Below is a small trained network, with its code and all its weights. Each question gives an input and a class and asks what happens when units are switched off, that is, made to give their printed mean instead of their output.

import numpy as np


def w(rows, s, z=0):
    codes = np.array(rows[::2]) - 128.0
    scale = np.full(codes.shape[1], s)
    scale[-1] = z or s
    return codes * scale


def norm(h):
    return h / np.sqrt((h * h).mean(-1, keepdims=True) + 1e-5)


def f(y):
    return y / 2 * (1 + np.tanh(0.7978845608 * (y + 0.044715 * y**3)))


def log_softmax(a):
    a = a - a.max(-1, keepdims=True)
    return a - np.log(np.exp(a).sum(-1, keepdims=True))


def net(x, mask):
    res = np.array(x, float).reshape(1, 8) / 4 @ E
    u = 0
    for l in range(4):
        y = f(norm(res) @ A[l][:, :-1].T + A[l][:, -1])
        res = res + np.where(mask[u : u + 4], y, B[l][:, -1]) @ B[l][:, :-1]
        u += 4
    return log_softmax(norm(res)[-1] @ U[:, :-1].T + U[:, -1])


A, B = {}, {}
E = w([
[35,24,129,69,127,154,158,74,84],'x0',
[130,130,127,145,118,134,135,117,122],'x1',
[127,139,142,156,118,150,132,108,114],'x2',
[105,146,136,124,146,118,134,130,119],'x3',
[143,146,83,102,184,136,91,28,136],'x4',
[141,116,101,155,110,148,144,118,140],'x5',
[150,127,36,119,177,173,50,200,2],'x6',
[127,121,114,132,130,114,142,130,133],'x7',
],0.006)
A[0] = w([
[144,255,119,187,48,85,135,83,201,150],'L0N0',
[37,78,167,128,98,180,140,153,192,83],'L0N1',
[118,39,150,47,147,136,193,78,98,254],'L0N2',
[156,179,121,13,95,148,195,97,105,142],'L0N3',
],0.0054,0.0012)
B[0] = w([
[128,103,154,50,187,160,116,175,142,246],'L0N0',
[81,139,140,156,127,59,80,168,121,199],'L0N1',
[119,138,174,163,52,182,155,75,87,254],'L0N2',
[255,21,89,190,126,165,125,92,241,144],'L0N3',
],0.0077,0.0043)
A[1] = w([
[108,104,79,107,88,161,140,103,1,6],'L1N0',
[203,193,178,179,136,74,138,129,217,148],'L1N1',
[161,190,79,160,145,117,96,153,100,85],'L1N2',
[95,112,86,94,99,115,141,37,132,184],'L1N3',
],0.0063,0.0015)
B[1] = w([
[90,153,69,65,180,116,150,208,185,254],'L1N0',
[63,174,2,69,109,184,188,112,60,237],'L1N1',
[239,73,212,195,144,20,92,50,103,186],'L1N2',
[226,240,234,113,116,171,88,82,248,209],'L1N3',
],0.0068,0.0038)
A[2] = w([
[178,134,124,124,187,89,119,95,125,81],'L2N0',
[31,60,198,252,29,55,161,115,113,4],'L2N1',
[96,104,49,60,190,211,73,39,162,97],'L2N2',
[84,172,79,48,109,224,87,190,3,183],'L2N3',
],0.0047,0.0021)
B[2] = w([
[177,59,197,106,143,178,83,100,54,143],'L2N0',
[141,26,143,126,255,133,99,153,181,206],'L2N1',
[150,233,98,66,199,92,185,62,151,222],'L2N2',
[126,140,95,118,94,104,178,163,198,254],'L2N3',
],0.0082,0.0041)
A[3] = w([
[205,120,137,179,114,81,124,232,89,4],'L3N0',
[102,135,123,148,163,120,194,254,107,42],'L3N1',
[211,178,51,80,169,163,149,81,72,128],'L3N2',
[79,132,144,128,77,153,231,194,173,3],'L3N3',
],0.0066,0.0006)
B[3] = w([
[145,215,224,120,3,157,201,25,195,177],'L3N0',
[119,203,90,127,54,193,119,82,93,210],'L3N1',
[72,26,128,174,209,84,135,141,57,255],'L3N2',
[164,73,60,192,103,103,18,200,75,232],'L3N3',
],0.0077,0.0056)
U = w([
[89,159,31,111,51,142,107,254,90,120],'0',
[163,208,229,129,52,151,162,46,141,254],'1',
[108,163,56,46,246,128,181,112,120,132],'2',
[197,90,171,162,179,67,64,100,8,48],'3',
[75,27,213,171,120,123,80,178,167,55],'4',
],0.0096,0.0028)

Each question gives the input, the list of numbers given to net, and the class t.
The units are the neurons (one row each of A and B). Each row of codes is followed by its name. A weight is (code - 128) times the scale printed after its matrix; where a second scale follows, it is the last column's (A, B and U).
mask holds one flag per neuron, layer by layer. A switched-off neuron (its flag False) gives its mean, the last column of its row in B, instead of its output. The means were averaged over made-up inputs and are rounded, as every weight is.
A unit's drop is (log p(t) with every unit on - log p(t) with that unit switched off) / (log p(t) with every unit on - log p(t) with every unit switched off).
The circuit of an input: a set's keep is (log p(t) with only the set's units on - log p(t) with every unit switched off) / (log p(t) with every unit on - log p(t) with every unit switched off). Starting from the 12 units with the biggest drops (on a tie, the unit counted first), units are removed one at a time, each time the one whose removal leaves the highest keep (on an exact tie, the one counted first), for as long as the keep stays at least 0.8.
circuit, biggest first: the units of the circuit, biggest drop first
most important unit: the unit with the biggest drop
k most important neurons: the k neurons with the biggest drops, biggest first
top k neurons in layer l: the k neurons of layer l with the biggest drops, biggest first
drop when u is switched off: that unit's drop, to one decimal
input [-1,-4,-8,0,2,2,-8,-4], class 2: most important unit	L1N1
input [-2,-3,3,0,-3,-4,6,-3], class 1: 2 most important neurons	(L3N0; L1N2)
input [-4,-3,0,-4,0,4,1,-1], class 1: 3 most important neurons	(L1N2; L3N0; L0N3)
input [-4,-7,-5,0,6,6,1,8], class 3: top 2 neurons in layer 1	(L1N2; L1N0)
input [3,-3,8,5,5,5,0,-3], class 1: 2 most important neurons	(L1N3; L1N1)
input [0,5,0,8,3,-5,3,3], class 3: top 2 neurons in layer 1	(L1N2; L1N1)
input [-3,3,8,2,2,-1,7,8], class 3: 2 most important neurons	(L1N2; L0N2)
input [-2,4,5,-5,7,4,-8,0], class 2: 2 most important neurons	(L1N1; L0N0)
input [-7,-7,-6,-2,0,3,-5,-3], class 0: top 2 neurons in layer 2	(L2N1; L2N3)
input [0,-2,6,-1,-5,6,7,7], class 1: circuit, biggest first	(L3N0; L1N1)
input [3,0,-1,-7,0,-4,0,2], class 4: 3 most important neurons	(L1N1; L0N2; L0N1)
input [-6,-5,2,0,-1,5,1,1], class 1: 2 most important neurons	(L1N2; L3N0)
input [-1,-8,4,2,-8,2,6,-7], class 1: 3 most important neurons	(L3N0; L1N2; L1N1)
input [1,2,2,1,-4,-1,-5,-3], class 4: circuit, biggest first	(L2N1)
input [0,8,2,-2,-1,3,-8,3], class 0: 3 most important neurons	(L1N1; L3N3; L1N2)
input [2,-1,7,7,-4,1,0,8], class 4: 2 most important neurons	(L1N1; L2N1)
input [-2,-5,-2,4,1,5,6,-3], class 3: top 2 neurons in layer 0	(L0N2; L0N1)
input [-8,-4,3,1,7,1,2,6], class 3: 4 most important neurons	(L1N2; L1N0; L2N0; L3N2)
input [-4,3,4,5,-1,7,3,7], class 1: 2 most important neurons	(L3N0; L2N2)
input [-5,5,-1,0,1,-6,-3,7], class 2: circuit, biggest first	(L0N0)
input [7,5,7,-7,-1,-4,-8,1], class 4: top 2 neurons in layer 3	(L3N0; L3N1)
input [6,2,7,3,-2,-4,-6,-7], class 4: top 2 neurons in layer 2	(L2N1; L2N2)
input [-6,-1,-2,3,5,-4,2,-5], class 3: drop when L1N2 is switched off	1.4
